Below are the code and all the weights of a small trained network. Each question names an input and a target symbol and asks about switching units off, where a switched-off unit gives its printed mean instead of its output.

import numpy as np


def w(rows, s, z=0):
    codes = np.array(rows[::2]) - 128.0
    scale = np.full(codes.shape[1], s)
    scale[-1] = z or s
    return codes * scale


def f(y):
    return y / 2 * (1 + np.tanh(0.7978845608 * (y + 0.044715 * y**3)))


def softmax(a):
    e = np.exp(a - a.max(-1, keepdims=True))
    return e / e.sum(-1, keepdims=True)


def log_softmax(a):
    a = a - a.max(-1, keepdims=True)
    return a - np.log(np.exp(a).sum(-1, keepdims=True))


def net(x, mask):
    ids = ['αβγδεζηθλμξπτφ'.index(c) for c in x.split()]
    T = len(ids)
    res = E[ids] + P[:T]
    q, k, v = (res @ M[0].T for M in (Q, K, V))
    z = softmax(np.where(np.tri(T) > 0, q @ k.T / 3**0.5, -1e9)) @ v
    res = res + np.where(mask[0], z, O[0][:, -1]) @ O[0][:, :-1]
    y = f(res @ A[0][:, :-1].T + A[0][:, -1])
    res = res + np.where(mask[1:9], y, B[0][:, -1]) @ B[0][:, :-1]
    return log_softmax(res[-1] @ U[:, :-1].T + U[:, -1])


Q, K, V, O, A, B = {}, {}, {}, {}, {}, {}
E = w([
[184,159,64],'α',
[144,87,130],'β',
[170,209,149],'γ',
[163,142,136],'δ',
[148,218,198],'ε',
[175,120,90],'ζ',
[163,97,51],'η',
[108,66,142],'θ',
[171,255,197],'λ',
[118,184,234],'μ',
[90,143,79],'ξ',
[155,119,82],'π',
[161,118,98],'τ',
[94,45,164],'φ',
],0.0095)
P = w([
[2,165,11],'0',
[130,84,238],'1',
[124,155,71],'2',
[143,84,226],'3',
[122,158,76],'4',
[145,79,222],'5',
[124,157,74],'6',
[146,86,220],'7',
],0.0076)
Q[0] = w([
[53,140,24],'head 0',
[116,193,132],'head 0',
[5,157,84],'head 0',
],0.027)
K[0] = w([
[227,79,120],'head 0',
[211,175,163],'head 0',
[255,50,226],'head 0',
],0.025)
V[0] = w([
[85,202,176],'head 0',
[125,94,3],'head 0',
[50,252,208],'head 0',
],0.0069)
O[0] = w([
[50,163,171,199],'head 0',
[211,123,175,186],'head 0',
[2,191,204,252],'head 0',
],0.0093,0.0033)
A[0] = w([
[168,87,243,65],'neuron 0',
[100,51,112,105],'neuron 1',
[148,204,136,193],'neuron 2',
[200,89,181,1],'neuron 3',
[138,238,35,18],'neuron 4',
[192,185,250,116],'neuron 5',
[109,97,164,66],'neuron 6',
[81,135,165,89],'neuron 7',
],0.015,0.0077)
B[0] = w([
[243,108,189,195],'neuron 0',
[43,118,53,128],'neuron 1',
[163,145,208,205],'neuron 2',
[6,235,86,148],'neuron 3',
[146,207,5,147],'neuron 4',
[75,113,52,250],'neuron 5',
[66,225,114,132],'neuron 6',
[109,90,112,182],'neuron 7',
],0.026,0.013)
U = w([
[134,156,87,63],'α',
[142,1,178,214],'β',
[119,228,197,68],'γ',
[160,147,255,150],'δ',
[81,154,163,156],'ε',
[178,90,158,178],'ζ',
[122,72,43,134],'η',
[37,58,106,177],'θ',
[19,180,81,1],'λ',
[38,110,194,136],'μ',
[84,134,70,108],'ξ',
[115,112,93,147],'π',
[147,103,144,187],'τ',
[47,44,61,132],'φ',
],0.0076,0.0059)

Each question gives the input, a string of symbols that net reads in full, and the target symbol t.
The units are the heads (3 rows each of Q, K, V and O) and the neurons (one row each of A and B). Each row of codes is followed by its name. A weight is (code - 128) times the scale printed after its matrix; where a second scale follows, it is the last column's (O, A, B and U).
mask holds one flag per unit, heads first, then neurons. A switched-off unit (its flag False) gives its mean, the last column of its rows in O or B, instead of its output. The means were averaged over made-up inputs and are rounded, as every weight is.
A unit's drop is (log p(t) with every unit on - log p(t) with that unit switched off) / (log p(t) with every unit on - log p(t) with every unit switched off).
The circuit of an input: a set's keep is (log p(t) with only the set's units on - log p(t) with every unit switched off) / (log p(t) with every unit on - log p(t) with every unit switched off). Starting from all 9 units, units are removed one at a time, each time the one whose removal leaves the highest keep (on an exact tie, the one counted first), for as long as the keep stays at least 0.8.
circuit, biggest first: the units of the circuit, biggest drop first
unit that matters most: the unit with the biggest drop
k most important neurons: the k neurons with the biggest drops, biggest first
drop when u is switched off: that unit's drop, to one decimal
input δ γ λ, target λ: 4 most important neurons -> neuron 0; neuron 4; neuron 5; neuron 7
input η α β β γ β, target λ: circuit, biggest first -> neuron 3; head 0
input γ μ ζ θ α, target α: circuit, biggest first -> neuron 4; head 0; neuron 5
input μ η μ α, target μ: circuit, biggest first -> head 0; neuron 4
input η η β δ, target λ: circuit, biggest first -> neuron 3; head 0
input γ φ γ, target γ: unit that matters most -> neuron 2
input ξ δ λ λ ξ φ α, target α: circuit, biggest first -> neuron 4; neuron 5; head 0
input η ε φ δ λ φ ζ ε, target λ: 2 most important neurons -> neuron 3; neuron 5
input γ γ φ λ η γ, target β: 4 most important neurons -> neuron 5; neuron 0; neuron 3; neuron 4
input η ζ θ ξ τ τ, target λ: 3 most important neurons -> neuron 3; neuron 2; neuron 5
input λ λ γ μ μ, target μ: 2 most important neurons -> neuron 0; neuron 5
input γ ξ τ μ γ η ξ α, target β: 3 most important neurons -> neuron 3; neuron 4; neuron 6
input γ ξ φ λ, target β: 3 most important neurons -> neuron 5; neuron 0; neuron 2
input γ ξ π π, target β: unit that matters most -> neuron 3
input γ φ γ τ, target β: 3 most important neurons -> neuron 3; neuron 0; neuron 4
input γ τ λ, target λ: drop when neuron 5 is switched off -> 0.2
input γ ζ τ ζ, target β: drop when neuron 4 is switched off -> 0.3
input ε μ γ ξ τ β γ, target γ: drop when neuron 0 is switched off -> 0.2
